[-3.87  1.70 -7.15 -7.73  1.47 -2.49 -4.57  5.81 -0.49  1.25  7.53 -2.20
  9.09 -8.15 -2.63  1.96  5.46  2.46  3.90  0.85 -0.11] : (109)
[-2.58 -2.17 -0.82 -0.92  2.40 -7.14 -0.76  0.29  1.60  3.38  7.04 -3.87
  1.70 -7.14 -7.73 -0.49  4.59  3.30  1.32 -5.70 -0.11] : (4)
[ 0.02  0.06 -6.55  3.45  1.05 -8.05 -0.42  0.46 -2.69  2.60  3.49 -2.85
  4.17 -6.47 -4.88 -1.42  6.55  3.35  0.48 -2.55  1.22] : (83)
[ 1.26 -0.75 -4.17  1.05  3.45 -0.65 -0.03  0.12  0.67  3.38  6.43 -4.65
  8.76 -3.20 -7.51  6.61  2.52  5.34  1.31 -2.41  3.45] : (97)
[ 7.04 -0.82  0.29 -0.49 -0.76  4.59  3.39  1.70  1.60 -3.87  2.40  1.13
 -2.58 -2.17  3.30 -5.70 -0.92 -7.14 -7.73 -7.14  1.32] : (81)
[-1.21  1.45 -3.84 -2.88  1.55 -4.35 -7.15 -2.63  2.64  3.38  7.38 -3.61
  4.42 -1.72 -2.12 -2.89  0.61  9.11  1.40 -2.04 -2.52] : (69)
next: [-7.15 -2.63]  [2.64 3.38 7.38]
next: [ 4.42 -1.72 -2.12 -2.89  0.61  9.11]  [ 1.40 -2.04 -2.52]
perm: [-5.70 -0.11 -2.58 -2.17 -0.82 -0.92  2.40 -7.14 -0.76  0.29  1.60  3.38
  7.04 -3.87  1.70 -7.14 -7.73 -0.49  4.59  3.30  1.32]  (4)
next: [-3.87  1.70 -7.14 -7.73]  [-0.49  4.59  3.30]
find: [-3.87  1.70 -7.15 -7.73  1.47 -2.49 -4.57  5.81 -0.49  1.25  7.53 -2.20
  9.09 -8.15 -2.63  1.96  5.46  2.46  3.90  0.85 -0.11]  (109)
next: [ 3.45 -0.65 -0.03  0.12  0.67  3.38  6.43 -4.65]  [ 8.76 -3.20 -7.51]
next: [3.45 1.05]  [-8.05 -0.42  0.46]

[ 7.42 -2.87  1.93  1.90 -2.60] -> (143)
[ 6.30  7.91 -1.11  4.06 -1.98] -> (89)
[-2.88  7.42  1.90 -2.60  1.94] -> (101)
[ 1.90  7.42  1.93 -2.88 -2.60] -> (105)
[-1.98  4.06  7.90 -1.11  6.30] -> (111)
perm: [-2.88 -2.60  1.90  1.93  7.42]  (105)
perm: [ 7.90 -1.11  6.30 -1.98  4.06]  (111)
find: [ 1.90  7.42  1.93 -2.88 -2.60]  (105)
perm: [-2.60 -2.88  1.93  7.42  1.90]  (105)

[ 0.19  0.03  0.10  0.37  0.00  0.23  0.02  0.24  0.02  0.08  0.07  0.35
  0.26  0.75  0.91  7.55  0.62  0.25  2.81  0.20  4.44  0.69  0.01  0.19
 -0.07  0.55  0.46  0.09  0.04  0.44  0.71  1.06  0.09  0.06  0.92  0.02] : (96)
[ 0.17  0.06  1.18  1.41 -0.04  0.15  0.09  1.40  0.12  1.73 -0.02  6.89
  1.38  0.02  0.66  1.03  2.30  0.13  1.34  0.35  0.54  0.41  0.03  2.17
  0.25  4.18  0.18  0.21  0.03  0.06  0.19  0.38  1.60  0.20  0.21  0.26] : (45)
[ 0.25 -0.02 -0.01  0.42  0.08  0.32  0.19  0.12  0.01  0.56 -0.03  0.33
  0.69  0.13  1.85  2.97  0.08 -0.10  1.06  1.07  0.99  0.20  0.11  0.52
  0.02  1.10  0.27  0.77  0.02  0.34  0.36  0.68  0.29  0.08  0.73  0.00] : (8)
[ 0.35  0.02  0.71  0.23  0.03  0.91  0.76  0.44  0.00 -0.07  0.02  0.46
  0.06  0.19  0.04  0.09  0.69  0.09  0.55  4.44  0.02  2.81  0.37  0.01
  0.24  0.07  0.08  0.62  0.19  0.25  0.20  0.92  7.55  1.06  0.10  0.26] : (133)
perm: [ 0.26  0.10  1.06  7.55  0.92  0.20  0.25  0.19  0.62  0.08  0.07  0.24
  0.01  0.37  2.81  0.02  4.44  0.55  0.09  0.69  0.09  0.04  0.19  0.06
  0.46  0.02 -0.07  0.00  0.44  0.76  0.91  0.03  0.23  0.71  0.02  0.35]  (133)
find: [ 0.19  0.03  0.10  0.37  0.00  0.23  0.02  0.24  0.02  0.08  0.07  0.35
  0.26  0.75  0.91  7.55  0.62  0.25  2.81  0.20  4.44  0.69  0.01  0.19
 -0.07  0.55  0.46  0.09  0.04  0.44  0.71  1.06  0.09  0.06  0.92  0.02]  (96)
find: [ 0.35  0.02  0.71  0.23  0.03  0.91  0.76  0.44  0.00 -0.07  0.02  0.46
  0.06  0.19  0.04  0.09  0.69  0.09  0.55  4.44  0.02  2.81  0.37  0.01
  0.24  0.07  0.08  0.62  0.19  0.25  0.20  0.92  7.55  1.06  0.10  0.26]  (133)
perm: [ 0.69  0.01  0.19 -0.07  0.55  0.46  0.09  0.04  0.44  0.71  1.06  0.09
  0.06  0.92  0.02  0.19  0.03  0.10  0.37  0.00  0.23  0.02  0.24  0.02
  0.08  0.07  0.35  0.26  0.75  0.91  7.55  0.62  0.25  2.81  0.20  4.44]  (96)
find: [ 0.17  0.06  1.18  1.41 -0.04  0.15  0.09  1.40  0.12  1.73 -0.02  6.89
  1.38  0.02  0.66  1.03  2.30  0.13  1.34  0.35  0.54  0.41  0.03  2.17
  0.25  4.18  0.18  0.21  0.03  0.06  0.19  0.38  1.60  0.20  0.21  0.26]  (45)
perm: [ 0.55  0.46  0.09  0.04  0.44  0.71  1.06  0.09  0.06  0.92  0.02  0.19
  0.03  0.10  0.37  0.00  0.23  0.02  0.24  0.02  0.08  0.07  0.35  0.26
  0.75  0.91  7.55  0.62  0.25  2.81  0.20  4.44  0.69  0.01  0.19 -0.07]  (96)

[ 3.85  3.11  2.81 -1.10  2.68  1.17  0.42]  (156)
[ 1.17  1.05  2.02 -1.10  0.53  0.83  0.25]  (95)
[ 5.56  8.16 -0.42  0.27 -1.09  5.30  4.00]  (91)
[ 1.17  1.05  2.02 -1.10  0.53  0.28  0.05]  (145)
[-0.79  0.94  2.02 -0.82  2.83  0.93  0.06]  (119)
[-0.65  0.06 -0.78  0.94 -0.75  0.83  0.25]  (42)
next: [-0.78  0.94]  [-0.75  0.83  0.25]
both (95) (119):   [2.02]

[-3.66 -8.81 -0.52  8.25  2.84 -1.96  2.38 -0.29 -4.88  4.72]  (54)
[ 0.80  2.84  2.38  8.25 -8.81 -0.52 -1.96 -2.23  0.90  0.02]  (153)
[-1.32  0.14 -0.25  0.73  0.47  0.38 -0.14 -0.03  0.28  0.09]  (30)
[ 0.52  0.92  0.58 -0.33 -0.50  1.41 -1.95  0.23  1.46 -0.91]  (60)
[ 0.80  0.64  2.44 -2.69  0.23  1.26 -2.12 -2.23 -0.96  0.02]  (59)
[ 1.53  1.22  0.11 -1.39  0.39 -2.68  1.21  0.74 -0.44 -0.67]  (67)
[-4.79  3.98 -0.35  2.14  0.16  3.24 -1.83  2.45 -0.14 -0.01]  (18)
[ 0.85  0.01  0.87 -2.69 -0.74  0.02  1.99  0.36 -1.52  0.01]  (48)
both (153) (48):   [0.02]
find: [ 0.52  0.92  0.58 -0.33 -0.50  1.41 -1.95  0.23  1.46 -0.91]  (60)
next: [-8.81 -0.52  8.25  2.84 -1.96  2.38]  [-0.29 -4.88  4.72]
both (59) (60):   [0.23]

[-1.01 -1.26  1.34  1.37  1.31  1.34  2.87  2.04]  (16)
[-1.26  1.34  2.87 -1.25  1.32 -1.26 -1.01  1.37]  (53)
[ 1.37  1.33 -1.26 -1.01  1.34  0.23  2.87  2.04]  (34)
perm: [ 2.87  2.04  1.37  1.33 -1.26 -1.01  1.34  0.23]  (34)
find: [-1.26  1.34  2.87 -1.25  1.32 -1.26 -1.01  1.37]  (53)
perm: [ 2.87  1.37  1.31  2.04 -1.01  1.34 -1.26  1.34]  (16)
find: [-1.01 -1.26  1.34  1.37  1.31  1.34  2.87  2.04]  (16)

[-0.67  0.79 -0.14  1.13 -0.51 -0.65  0.50 -0.37  0.08  0.27  0.06 -0.21
  0.07] : (55)
[-6.04 -0.22  1.47 -3.68  2.44  1.38  4.33  3.04 -0.40  0.56 -0.15  4.30
  1.21] : (112)
[ 0.17 -0.33 -0.09 -0.22  0.56  0.00  0.49 -0.28 -0.18 -0.18 -0.13 -0.55
  0.22] : (100)
[ 0.34 -0.41 -0.53 -0.17  2.63 -0.54  1.70 -0.66 -0.23 -0.80 -1.10 -1.19
  0.76] : (175)
[-0.51  0.27  2.31  0.79 -0.37 -0.66  0.07  1.13 -0.21  0.50  0.06 -0.14
  0.08] : (17)
[-3.65  4.35  0.52  7.38 -4.00 -3.84  3.50 -0.92  0.68  1.21 -0.25 -1.12
  1.34] : (106)
[-0.16  0.26  0.70  0.82  0.93  0.82 -1.04 -1.00 -0.22  0.39 -0.82  1.50
 -0.23] : (74)
[-0.67  0.79 -0.14  1.13 -0.51  2.31  0.50 -0.37  0.08  0.27  0.06 -0.21
  0.07] : (76)
[ 0.18 -0.88 -0.43 -0.19  0.51 -0.19 -0.55  1.95 -0.99 -1.04  0.79  0.60
  1.17] : (162)
[ 0.17 -0.33 -0.09 -0.22  0.56  0.00  0.49 -0.28 -0.18 -0.18 -0.13 -0.61
  0.22] : (29)
[-0.26 -2.75 -1.82 -1.27  1.39 -0.64 -0.82  6.49 -3.98 -3.85  2.33  2.54
  4.67] : (169)
[-2.97  0.39  1.78  0.27  1.79 -1.39 -0.10  2.62  1.45 -0.26  0.61 -0.91
 -1.62] : (157)
both (100) (74):   [-0.22]
next: [2.62 1.45]  [-0.26  0.61 -0.91]
both (76) (162):   [0.79]
perm: [ 0.07 -0.67  0.79 -0.14  1.13 -0.51  2.31  0.50 -0.37  0.08  0.27  0.06
 -0.21]  (76)

[ 3.23 -5.04  1.40 -6.26 -7.56] -> (71)
[-3.98 -3.61 -2.38  1.39 -1.64] -> (41)
[ 7.97 -2.47  3.08 -2.55 -5.94] -> (14)
[ 0.78 -6.78  1.87 -0.67 -5.95] -> (61)
[ 0.90 -2.84  1.32  0.14 -0.79] -> (140)
[ 1.32  0.15  7.97 -2.84 -0.79] -> (134)
perm: [ 1.32  7.97 -0.79 -2.84  0.15]  (134)
both (14) (134):   [7.97]

[ 0.50  0.22 -0.05 -0.04 -0.15 -0.11 -0.04 -0.07 -0.06  0.48 -0.09  0.13
 -0.10 -0.22 -0.23 -0.17  0.26  0.10 -0.19 -0.14 -0.19  0.00  0.89 -0.15
 -0.08  0.17 -0.02  0.07 -0.07 -0.21  0.01] = (116)
[ 0.09 -0.13  0.03  0.13  0.02 -0.08  0.08  0.03  0.01  0.00  0.22  0.04
  0.04 -0.03  0.14 -0.18  0.07  0.04  0.03  0.00  0.10  0.03  0.08 -0.22
 -0.19 -0.11  0.29  0.16 -0.03  0.10 -0.08] = (27)
[-0.08 -0.18  0.03  0.00  0.29  0.22  0.03 -0.13  0.08 -0.19 -0.08  0.16
  0.01  0.09  0.04  0.10  0.10 -0.02  0.07 -0.03 -0.22  0.08 -0.11  0.03
  0.14  0.00 -0.03  0.04  0.22  0.04  0.03] = (21)
perm: [ 0.04  0.22  0.04  0.03 -0.08 -0.18  0.03  0.00  0.29  0.22  0.03 -0.13
  0.08 -0.19 -0.08  0.16  0.01  0.09  0.04  0.10  0.10 -0.02  0.07 -0.03
 -0.22  0.08 -0.11  0.03  0.14  0.00 -0.03]  (21)
find: [ 0.09 -0.13  0.03  0.13  0.02 -0.08  0.08  0.03  0.01  0.00  0.22  0.04
  0.04 -0.03  0.14 -0.18  0.07  0.04  0.03  0.00  0.10  0.03  0.08 -0.22
 -0.19 -0.11  0.29  0.16 -0.03  0.10 -0.08]  (27)
find: [ 0.50  0.22 -0.05 -0.04 -0.15 -0.11 -0.04 -0.07 -0.06  0.48 -0.09  0.13
 -0.10 -0.22 -0.23 -0.17  0.26  0.10 -0.19 -0.14 -0.19  0.00  0.89 -0.15
 -0.08  0.17 -0.02  0.07 -0.07 -0.21  0.01]  (116)

[-0.87 -1.26  0.84 -4.81 -0.58  6.78  0.31  1.28 -3.52 -0.03 -8.75  2.97
 -5.80 -3.97 -0.78 -0.50 -2.01 -2.84 -3.87  1.62 -0.45 -3.62 -6.42  0.71
  0.76  1.79  0.94  6.46 -2.09 -1.95 -2.09  4.32 -4.14 -1.22 -1.44  0.92
  3.72  2.91  5.70  2.71  0.82  3.56  4.71  2.55  1.29  5.09 -2.05] -> (52)
[ 0.31 -3.62  0.94  6.78  5.09  2.97  2.71 -2.01 -1.22  2.91 -4.14 -1.44
 -2.09 -2.09 -3.87  1.78  0.76  4.71  6.46 -0.78  0.92 -0.50 -0.58 -1.26
 -3.52  0.82  0.71  0.84 -0.03  2.55 -5.80 -0.45 -2.05  4.32 -8.75 -1.95
  5.70 -3.97 -0.87  1.29 -4.81 -2.84  3.72  3.56 -6.42  1.62  1.28] -> (84)
[-0.87  3.31  0.84 -4.81 -0.58  6.78  0.31  1.28 -3.52 -0.03 -8.75  2.97
 -5.80 -3.97 -0.78 -0.50  0.83 -2.84 -3.87  1.62 -0.45 -3.62 -6.42  0.71
  0.76  1.79  0.94  6.46  4.12 -1.95 -2.09  4.32 -4.14 -1.22 -1.44  0.92
  3.72  2.91 -3.86  1.05  0.82  3.56  4.71  2.55  1.29  5.09 -2.05] -> (90)
find: [-0.87  3.31  0.84 -4.81 -0.58  6.78  0.31  1.28 -3.52 -0.03 -8.75  2.97
 -5.80 -3.97 -0.78 -0.50  0.83 -2.84 -3.87  1.62 -0.45 -3.62 -6.42  0.71
  0.76  1.79  0.94  6.46  4.12 -1.95 -2.09  4.32 -4.14 -1.22 -1.44  0.92
  3.72  2.91 -3.86  1.05  0.82  3.56  4.71  2.55  1.29  5.09 -2.05]  (90)
perm: [-8.75 -6.42 -5.80 -4.81 -4.14 -3.97 -3.87 -3.62 -3.52 -2.84 -2.09 -2.09
 -2.05 -2.01 -1.95 -1.44 -1.26 -1.22 -0.87 -0.78 -0.58 -0.50 -0.45 -0.03
  0.31  0.71  0.76  0.82  0.84  0.92  0.94  1.28  1.29  1.62  1.79  2.55
  2.71  2.91  2.97  3.56  3.72  4.32  4.71  5.09  5.70  6.46  6.78]  (52)

[-7.34  7.46  5.90 -1.32 -0.07  4.49 -1.60  8.13 -1.38  6.24] -> (86)
[-1.38  8.13  7.46  4.50  5.90 -1.60 -1.32 -0.07  6.24 -7.34] -> (2)
[ 2.98 -0.92  0.34 -0.33  1.11 -7.37  7.12  0.41  6.16 -2.80] -> (65)
perm: [-7.34  6.24 -0.07 -1.32 -1.60  5.90  4.50  7.46  8.13 -1.38]  (2)
next: [ 1.11 -7.37]  [7.12 0.41 6.16]
next: [ 1.11 -7.37  7.12]  [ 0.41  6.16 -2.80]
next: [-7.34  7.46  5.90 -1.32 -0.07]  [ 4.49 -1.60  8.13]
perm: [-7.34 -1.60 -1.38 -1.32 -0.07  4.49  5.90  6.24  7.46  8.13]  (86)
perm: [ 6.24 -7.34  7.46  5.90 -1.32 -0.07  4.49 -1.60  8.13 -1.38]  (86)
next: [-1.32 -0.07  4.49 -1.60]  [ 8.13 -1.38  6.24]

[-1.70  1.75  2.23  5.36  2.39 -3.80  1.39  1.67] = (33)
[ 2.58  0.68 -1.74 -5.21 -3.80  0.99  0.12 -2.71] = (87)
[-3.80  1.75 -1.70 -3.80  2.23 -3.79  1.67  2.39] = (104)
perm: [-1.70 -3.80  2.23 -3.79  1.67  2.39 -3.80  1.75]  (104)
both (33) (87):   [-3.80]
both (87) (104):   [-3.80]

[ 3.19 -4.12  2.99 -3.24 -1.56 -3.37] -> (44)
[ 2.82 -1.56  2.83 -2.21 -1.89  1.93] -> (13)
[ 4.00  2.83  1.56 -6.00 -1.55  1.44] -> (88)
[-3.25  2.83  3.74  6.70 -2.99  5.40] -> (137)
next: [-1.56  2.83]  [-2.21 -1.89  1.93]
both (44) (13):   [-1.56]
both (13) (88):   [2.83]

